m =
[[ -2  -1  10 -24  -7   0 -20   5  29   3  30  -1   7  22]
 [ -2  -1  10 -26  -7   0 -20   5  31   3  30  -1   7  27]
 [ -2  -1  10 -24  -7   0 -22   5  29   6  35  -1   7  23]
 [ -2  -1  10 -24  -7   0 -20   5  29   3  30  -1   7  22]
 [  2  -1   1   4  -4   0   8   1  -6   2 -16  -1   7   1]
 [ -2  -1  10 -24  -7   0 -20   5  29   3  30  -1   7  22]
 [ 12  -1 -34  63  14   0  62 -18 -85 -18 -88  -1 -14 -56]
 [ -2  -1  -5   1  -5   0   5   5 -12   3 -10  -1   2   3]
 [ -2  -1  10 -24  -7   3 -20   5  32   3  39  -1   7  22]
 [  3  -1  -3  14   2   0   9   1 -26  -6 -19  -1   3 -16]
 [ -2  -1  10 -24  -7   0 -20   5  29   3  30  -1   7  22]
 [ -2   2  10 -24 -10   0 -20   5  29   3  30  -1   7  22]]
m[0][0]	-2
m[1][1]	-1
m[11][12]	7
m[8][8]	32
m[9]	[3, -1, -3, 14, 2, 0, 9, 1, -26, -6, -19, -1, 3, -16]
m[4]	[2, -1, 1, 4, -4, 0, 8, 1, -6, 2, -16, -1, 7, 1]
m[8][1]	-1
m[8][0]	-2
m[11][3]	-24
m[:, 12]	[7, 7, 7, 7, 7, 7, -14, 2, 7, 3, 7, 7]
m[5][0]	-2
m[2][3]	-24
m[1][0]	-2
m[3]	[-2, -1, 10, -24, -7, 0, -20, 5, 29, 3, 30, -1, 7, 22]
m[10][3]	-24
m[10][1]	-1
m[7][2]	-5
m[10][6]	-20
m[11][0]	-2
m[:, 1]	[-1, -1, -1, -1, -1, -1, -1, -1, -1, -1, -1, 2]
m[6][1]	-1
m[9][8]	-26
m[6][13]	-56
m[4][1]	-1
m[7][13]	3
m[3][9]	3
m[5][10]	30
m[:, 5]	[0, 0, 0, 0, 0, 0, 0, 0, 3, 0, 0, 0]
m[:, 7]	[5, 5, 5, 5, 1, 5, -18, 5, 5, 1, 5, 5]
m[8][9]	3
m[10]	[-2, -1, 10, -24, -7, 0, -20, 5, 29, 3, 30, -1, 7, 22]
m[:, 13]	[22, 27, 23, 22, 1, 22, -56, 3, 22, -16, 22, 22]
m[5][5]	0
m[6][8]	-85
m[8][2]	10
m[4][7]	1
m[0][10]	30
m[:, 10]	[30, 30, 35, 30, -16, 30, -88, -10, 39, -19, 30, 30]

x =
 59   94   68  -48  -12    2
 26   59  -23  -10  -48  -28
 54   29  -90    0   14   32
 -6   83  -91  -49   14   79
 71   51   28  -39  -55   76
-12   68    8   55  -35    4
-77   44  -32  -72   74   54
-44  -39   44   24   10   71
-65   80   70   10  -22  -67
 77   23   52    7  -78    9
-30  -65   84   40  -75   66
-71   59  -35   90  -82  -45
 71   66   38   39  -30  -47
-69   81  -66  -31  -12   69
x[-14,-6] => 59
x[2] => [54, 29, -90, 0, 14, 32]
x[-13] => [26, 59, -23, -10, -48, -28]
x[-13,4] => -48
x[:, 4] => [-12, -48, 14, 14, -55, -35, 74, 10, -22, -78, -75, -82, -30, -12]
x[7,-6] => -44
x[3,-2] => 14
x[6] => [-77, 44, -32, -72, 74, 54]
x[-10,-5] => 51
x[:, -5] => [94, 59, 29, 83, 51, 68, 44, -39, 80, 23, -65, 59, 66, 81]
x[-6] => [-65, 80, 70, 10, -22, -67]
x[10,-1] => 66
x[-4,1] => -65
x[11,-2] => -82
x[3,3] => -49
x[7,1] => -39
x[:, 2] => [68, -23, -90, -91, 28, 8, -32, 44, 70, 52, 84, -35, 38, -66]
x[12,-5] => 66
x[:, 0] => [59, 26, 54, -6, 71, -12, -77, -44, -65, 77, -30, -71, 71, -69]
x[10,2] => 84
x[6,1] => 44
x[-1,5] => 69
x[-7,5] => 71
x[9,5] => 9
x[11,-6] => -71
x[-11] => [-6, 83, -91, -49, 14, 79]
x[-13,1] => 59
x[9] => [77, 23, 52, 7, -78, 9]
x[0,-4] => 68

a = 2  9  6  5  3  5
a[0] -> 2
a[1] -> 9
a[4] -> 3

data =
[[221 129  77 127 108  18  41  85 227]
 [129 133 194 224 192 122 107 184 179]]
data[-2,0]	221
data[:, 5]	[18, 122]
data[-2,-4]	18
data[-1]	[129, 133, 194, 224, 192, 122, 107, 184, 179]
data[-2,-2]	85

A = [ 32  53  87  16  33  -5   8  38 -23]
A[0]: 32
A[2]: 87
A[6]: 8
A[5]: -5

grid =
[[  0 -14  29  10   1  11 -17  46  29  28 -24 -22 -14]
 [-11 -14  14  53 -32   6 -22  70   9  11  -8   1  11]
 [-10  17 -18  32 -57 -10  -3  21 -48 -10  34  53  43]
 [ -7  19 -27  13 -33  -5   6 -22 -53 -25  27  39  21]]
grid[-4,-13]: 0
grid[3,3]: 13
grid[:, 3]: [10, 53, 32, 13]
grid[-1]: [-7, 19, -27, 13, -33, -5, 6, -22, -53, -25, 27, 39, 21]
grid[1,-4]: 11
grid[1,1]: -14
grid[-4,4]: 1
grid[2,0]: -10
grid[0]: [0, -14, 29, 10, 1, 11, -17, 46, 29, 28, -24, -22, -14]
grid[0,-12]: -14
grid[-1,-9]: -33
grid[3,-5]: -53
grid[-4,8]: 29
grid[-3,-7]: -22
grid[-1,-13]: -7
grid[3,-2]: 39
grid[-1,-6]: -22
grid[:, -1]: [-14, 11, 43, 21]
grid[-3,4]: -32
